Below are the code and all the weights of a small trained network. Each question names an input and a target symbol and asks about switching units off, where a switched-off unit gives its printed mean instead of its output.

import numpy as np


def w(rows, s, z=0):
    codes = np.array(rows[::2]) - 128.0
    scale = np.full(codes.shape[1], s)
    scale[-1] = z or s
    return codes * scale


def norm(h):
    return h / np.sqrt((h * h).mean(-1, keepdims=True) + 1e-5)


def f(y):
    return y / 2 * (1 + np.tanh(0.7978845608 * (y + 0.044715 * y**3)))


def softmax(a):
    e = np.exp(a - a.max(-1, keepdims=True))
    return e / e.sum(-1, keepdims=True)


def log_softmax(a):
    a = a - a.max(-1, keepdims=True)
    return a - np.log(np.exp(a).sum(-1, keepdims=True))


def net(x, mask):
    ids = ['ΔΛαβεζθτφ'.index(c) for c in x.split()]
    T = len(ids)
    res = E[ids] + P[:T]
    u = 0
    for l in range(2):
        r = norm(res)
        for j in range(3):
            rows = slice(3 * j, 3 * j + 3)
            q, k, v = (r @ M[l][rows].T for M in (Q, K, V))
            z = softmax(np.where(np.tri(T) > 0, q @ k.T / 3**0.5, -1e9)) @ v
            o = O[l][rows]
            res = res + np.where(mask[u + j], z, o[:, -1]) @ o[:, :-1]
        u += 3
        y = f(norm(res) @ A[l][:, :-1].T + A[l][:, -1])
        res = res + np.where(mask[u : u + 8], y, B[l][:, -1]) @ B[l][:, :-1]
        u += 8
    return log_softmax(norm(res)[-1] @ U[:, :-1].T + U[:, -1])


Q, K, V, O, A, B = {}, {}, {}, {}, {}, {}
E = w([
[187,147,108,33],'Δ',
[145,112,124,15],'Λ',
[122,142,85,37],'α',
[102,106,109,23],'β',
[209,75,252,237],'ε',
[163,158,76,44],'ζ',
[116,157,61,57],'θ',
[117,123,165,250],'τ',
[174,133,176,247],'φ',
],0.0018)
P = w([
[84,150,128,115],'0',
[170,184,74,151],'1',
[162,87,58,153],'2',
[62,72,111,125],'3',
[34,240,227,115],'4',
[245,156,230,116],'5',
[253,29,83,155],'6',
[55,145,96,130],'7',
],0.0023)
Q[0] = w([
[124,163,66,103],'0.h0',
[77,126,117,67],'0.h0',
[82,131,89,76],'0.h0',
[210,46,72,139],'0.h1',
[71,203,187,116],'0.h1',
[228,158,254,171],'0.h1',
[153,117,94,91],'0.h2',
[77,162,88,142],'0.h2',
[86,163,180,136],'0.h2',
],0.009)
K[0] = w([
[64,155,97,99],'0.h0',
[33,192,200,113],'0.h0',
[57,160,152,119],'0.h0',
[65,32,127,123],'0.h1',
[200,210,120,143],'0.h1',
[216,2,22,151],'0.h1',
[121,120,99,158],'0.h2',
[68,175,174,127],'0.h2',
[144,180,159,116],'0.h2',
],0.0088)
V[0] = w([
[35,97,105,129],'0.h0',
[93,113,146,129],'0.h0',
[200,169,21,132],'0.h0',
[176,248,74,211],'0.h1',
[4,140,101,194],'0.h1',
[27,139,39,123],'0.h1',
[109,187,123,128],'0.h2',
[187,122,118,142],'0.h2',
[68,160,195,114],'0.h2',
],0.0039)
O[0] = w([
[214,130,126,130,164],'0.h0',
[154,145,129,128,125],'0.h0',
[70,41,133,111,164],'0.h0',
[183,15,119,76,51],'0.h1',
[253,136,235,111,115],'0.h1',
[211,200,142,59,251],'0.h1',
[116,75,149,144,147],'0.h2',
[82,185,130,132,109],'0.h2',
[166,91,171,139,102],'0.h2',
],0.0039,0.0019)
A[0] = w([
[155,141,207,184,198],'0.n0',
[122,74,134,126,195],'0.n1',
[80,105,162,118,150],'0.n2',
[76,159,129,194,25],'0.n3',
[136,63,163,254,145],'0.n4',
[124,123,137,145,3],'0.n5',
[86,74,101,240,129],'0.n6',
[140,149,115,157,100],'0.n7',
],0.0051,0.0021)
B[0] = w([
[85,165,164,158,174],'0.n0',
[106,116,76,156,165],'0.n1',
[142,164,111,176,131],'0.n2',
[233,108,125,29,26],'0.n3',
[100,254,106,146,135],'0.n4',
[173,123,101,53,1],'0.n5',
[201,192,178,162,120],'0.n6',
[164,104,137,146,96],'0.n7',
],0.0032,0.00097)
Q[1] = w([
[139,110,173,157],'1.h0',
[149,88,174,120],'1.h0',
[134,92,178,152],'1.h0',
[146,246,174,156],'1.h1',
[133,146,253,215],'1.h1',
[115,178,216,176],'1.h1',
[196,140,10,137],'1.h2',
[103,197,212,101],'1.h2',
[130,73,35,190],'1.h2',
],0.005)
K[1] = w([
[124,75,131,86],'1.h0',
[164,31,73,110],'1.h0',
[139,74,122,99],'1.h0',
[180,127,73,200],'1.h1',
[216,243,104,175],'1.h1',
[210,182,100,184],'1.h1',
[3,59,195,113],'1.h2',
[188,107,59,146],'1.h2',
[74,183,224,117],'1.h2',
],0.0044)
V[1] = w([
[129,125,82,149],'1.h0',
[135,119,117,133],'1.h0',
[129,129,144,121],'1.h0',
[84,134,160,130],'1.h1',
[169,141,65,145],'1.h1',
[53,106,252,105],'1.h1',
[189,118,92,128],'1.h2',
[162,125,68,140],'1.h2',
[97,137,208,102],'1.h2',
],0.0036)
O[1] = w([
[153,118,115,123,79],'1.h0',
[136,139,117,123,74],'1.h0',
[122,134,131,129,143],'1.h0',
[158,114,93,146,129],'1.h1',
[118,138,195,120,179],'1.h1',
[138,120,4,136,2],'1.h1',
[151,180,125,144,114],'1.h2',
[191,175,118,140,141],'1.h2',
[20,83,109,105,167],'1.h2',
],0.003,0.0005)
A[1] = w([
[148,129,195,96,248],'1.n0',
[119,132,166,134,81],'1.n1',
[68,71,92,200,51],'1.n2',
[43,165,94,168,205],'1.n3',
[151,243,253,247,105],'1.n4',
[171,73,140,157,38],'1.n5',
[104,214,82,157,200],'1.n6',
[213,24,125,149,142],'1.n7',
],0.0059,0.0017)
B[1] = w([
[158,173,105,194,188],'1.n0',
[158,137,127,120,121],'1.n1',
[237,219,126,136,122],'1.n2',
[159,126,154,215,179],'1.n3',
[16,254,132,113,253],'1.n4',
[127,105,168,116,99],'1.n5',
[81,108,194,160,205],'1.n6',
[69,149,227,140,123],'1.n7',
],0.0048,0.0039)
U = w([
[56,247,152,111,178],'Δ',
[57,56,174,254,168],'Λ',
[191,145,93,117,49],'α',
[186,105,247,122,103],'β',
[64,49,249,62,51],'ε',
[56,71,43,32,119],'ζ',
[237,137,158,77,200],'θ',
[129,103,19,209,6],'τ',
[223,120,126,218,194],'φ',
],0.0078,0.0015)

Each question gives the input, a string of symbols that net reads in full, and the target symbol t.
The units are the heads (3 rows each of Q, K, V and O) and the neurons (one row each of A and B). Each row of codes is followed by its name. A weight is (code - 128) times the scale printed after its matrix; where a second scale follows, it is the last column's (O, A, B and U).
mask holds one flag per unit, layer by layer, with each layer's heads first. A switched-off unit (its flag False) gives its mean, the last column of its rows in O or B, instead of its output. The means were averaged over made-up inputs and are rounded, as every weight is.
A unit's drop is (log p(t) with every unit on - log p(t) with that unit switched off) / (log p(t) with every unit on - log p(t) with every unit switched off).
The circuit of an input: a set's keep is (log p(t) with only the set's units on - log p(t) with every unit switched off) / (log p(t) with every unit on - log p(t) with every unit switched off). Starting from the 12 units with the biggest drops (on a tie, the unit counted first), units are removed one at a time, each time the one whose removal leaves the highest keep (on an exact tie, the one counted first), for as long as the keep stays at least 0.8.
units of the circuit, in order: the units of the circuit, biggest drop first
top k neurons: the k neurons with the biggest drops, biggest first
top k neurons in layer l: the k neurons of layer l with the biggest drops, biggest first
heads that matter: for each layer, one digit per head in row order, 1 if its drop is at least 0.15 and else 0, layers parted by /
input Λ β φ Δ ζ ζ α, target τ: top 2 neurons => (1.n4, 0.n4)
input β φ θ β ζ, target ε: heads that matter => 011 / 000
input β φ θ ζ θ, target ε: top neuron => (1.n7)
input β θ ζ β Δ, target θ: units of the circuit, in order => (0.h1, 1.n4, 1.n6)
input θ φ β θ, target θ: units of the circuit, in order => (0.h1, 1.n4)
input β β Δ Λ φ ζ, target τ: top 3 neurons in layer 1 => (1.n4, 1.n3, 1.n2)
input β β θ φ β Λ, target θ: units of the circuit, in order => (0.h1, 1.n4, 1.n6)
input θ Λ α θ ζ, target Λ: units of the circuit, in order => (0.h1, 1.n4, 1.n3)
input τ Λ ζ, target β: heads that matter => 010 / 000
input β ζ β β ε φ φ θ, target φ: units of the circuit, in order => (0.h1, 1.n2, 1.n4)
input θ τ β, target θ: units of the circuit, in order => (0.h1, 1.n4)
input β φ β φ α, target ε: units of the circuit, in order => (0.h1, 1.n4)
input φ ζ Λ ζ β Λ, target Λ: units of the circuit, in order => (0.h1, 0.h0, 1.n4, 1.h1)
input β ε β τ β Δ θ, target β: top 2 neurons => (1.n4, 1.n7)
input β β β φ φ β Δ, target ε: heads that matter => 000 / 000
input β τ β φ β, target β: top 4 neurons => (1.n4, 1.n0, 1.n7, 1.n6)
input φ ε β β ζ τ Δ Δ, target ζ: heads that matter => 010 / 000
input φ τ ζ ζ ζ β Λ, target ζ: heads that matter => 001 / 000
input β θ β β τ ζ Λ β, target β: heads that matter => 110 / 000
input β Δ Λ β Λ, target τ: heads that matter => 010 / 000
input ζ β Δ, target ζ: heads that matter => 001 / 000
input β Λ ε α ζ Λ, target φ: top 3 neurons in layer 1 => (1.n2, 1.n4, 1.n3)
input α Λ Λ Λ ζ Δ, target Λ: heads that matter => 110 / 000
input β φ Λ β β, target ε: heads that matter => 111 / 000
input Δ β β β, target τ: top 2 neurons => (1.n4, 1.n3)
input β Λ ζ Λ β, target Λ: heads that matter => 110 / 000
input Λ θ Λ, target Λ: top 4 neurons in layer 1 => (1.n4, 1.n3, 1.n6, 1.n0)
input Δ Λ ζ, target τ: top 3 neurons in layer 1 => (1.n4, 1.n2, 1.n3)
input φ ζ β Λ, target ε: top 3 neurons in layer 1 => (1.n7, 1.n4, 1.n3)
